Here is a tiny trained network, its code and every weight. The questions are about switching its units off for an input and a class, where a switched-off unit gives its printed mean instead of its output.

import numpy as np


def w(rows, s, z=0):
    codes = np.array(rows[::2]) - 128.0
    scale = np.full(codes.shape[1], s)
    scale[-1] = z or s
    return codes * scale


def f(y):
    return y / 2 * (1 + np.tanh(0.7978845608 * (y + 0.044715 * y**3)))


def log_softmax(a):
    a = a - a.max(-1, keepdims=True)
    return a - np.log(np.exp(a).sum(-1, keepdims=True))


def net(x, mask):
    res = np.array(x, float).reshape(1, 2) / 4 @ E
    y = f(res @ A[0][:, :-1].T + A[0][:, -1])
    res = res + np.where(mask, y, B[0][:, -1]) @ B[0][:, :-1]
    return log_softmax(res[-1] @ U[:, :-1].T + U[:, -1])


A, B = {}, {}
E = w([
[213,40,52,84,176,237,124,27],'x0',
[37,77,185,184,240,94,2,75],'x1',
],0.0058)
A[0] = w([
[154,46,27,53,178,214,132,62,90],'N0',
[137,113,96,146,129,140,147,112,254],'N1',
[175,159,59,35,43,139,196,170,106],'N2',
[210,32,80,106,147,181,92,63,100],'N3',
[45,236,207,191,76,33,139,215,92],'N4',
[197,170,76,74,49,159,207,173,112],'N5',
[184,33,90,59,203,183,153,68,102],'N6',
[181,176,82,112,46,195,205,126,62],'N7',
[95,50,146,182,225,99,51,114,97],'N8',
[121,112,139,182,185,94,30,96,90],'N9',
[86,77,163,217,254,122,83,106,109],'N10',
[58,89,159,161,233,101,78,77,103],'N11',
],0.0059,0.0073)
B[0] = w([
[100,94,163,78,108,98,203,215,192],'N0',
[140,89,153,228,163,59,58,2,243],'N1',
[158,206,64,152,154,174,90,166,210],'N2',
[114,89,168,96,120,109,182,197,181],'N3',
[108,88,166,72,67,80,215,193,254],'N4',
[166,175,75,155,154,187,86,153,217],'N5',
[95,80,171,73,98,104,167,199,185],'N6',
[137,168,83,117,127,154,123,230,175],'N7',
[136,185,83,123,139,178,138,201,191],'N8',
[123,175,89,105,147,206,133,232,167],'N9',
[156,170,71,117,165,191,93,175,201],'N10',
[162,162,99,126,149,182,97,193,196],'N11',
],0.0093,0.0064)
U = w([
[143,186,72,151,164,184,93,143,47],'0',
[93,70,175,66,97,104,189,154,65],'1',
[126,92,144,207,155,105,78,8,255],'2',
],0.015,0.0034)

Each question gives the input, the list of numbers given to net, and the class t.
The units are the neurons (one row each of A and B). Each row of codes is followed by its name. A weight is (code - 128) times the scale printed after its matrix; where a second scale follows, it is the last column's (A, B and U).
mask holds one flag per neuron, in row order. A switched-off neuron (its flag False) gives its mean, the last column of its row in B, instead of its output. The means were averaged over made-up inputs and are rounded, as every weight is.
A unit's drop is (log p(t) with every unit on - log p(t) with that unit switched off) / (log p(t) with every unit on - log p(t) with every unit switched off).
The circuit of an input: a set's keep is (log p(t) with only the set's units on - log p(t) with every unit switched off) / (log p(t) with every unit on - log p(t) with every unit switched off). Starting from all 12 units, units are removed one at a time, each time the one whose removal leaves the highest keep (on an exact tie, the one counted first), for as long as the keep stays at least 0.8.
units of the circuit, in order: the units of the circuit, biggest drop first
k most important neurons: the k neurons with the biggest drops, biggest first
drop when u is switched off: that unit's drop, to one decimal
input [-4,3], class 1: units of the circuit, in order	[N2]
input [7,-5], class 1: 3 most important neurons	[N0 N6 N3]
input [-8,-8], class 0: 4 most important neurons	[N2 N5 N0 N6]
input [-3,1], class 2: 3 most important neurons	[N0 N6 N3]
input [-6,-8], class 0: 2 most important neurons	[N2 N5]
input [4,-1], class 1: 2 most important neurons	[N0 N6]
input [4,-2], class 1: 2 most important neurons	[N0 N6]
input [2,-1], class 2: drop when N4 is switched off	0.1
input [8,6], class 1: drop when N6 is switched off	0.4
input [-3,3], class 2: drop when N6 is switched off	0.2
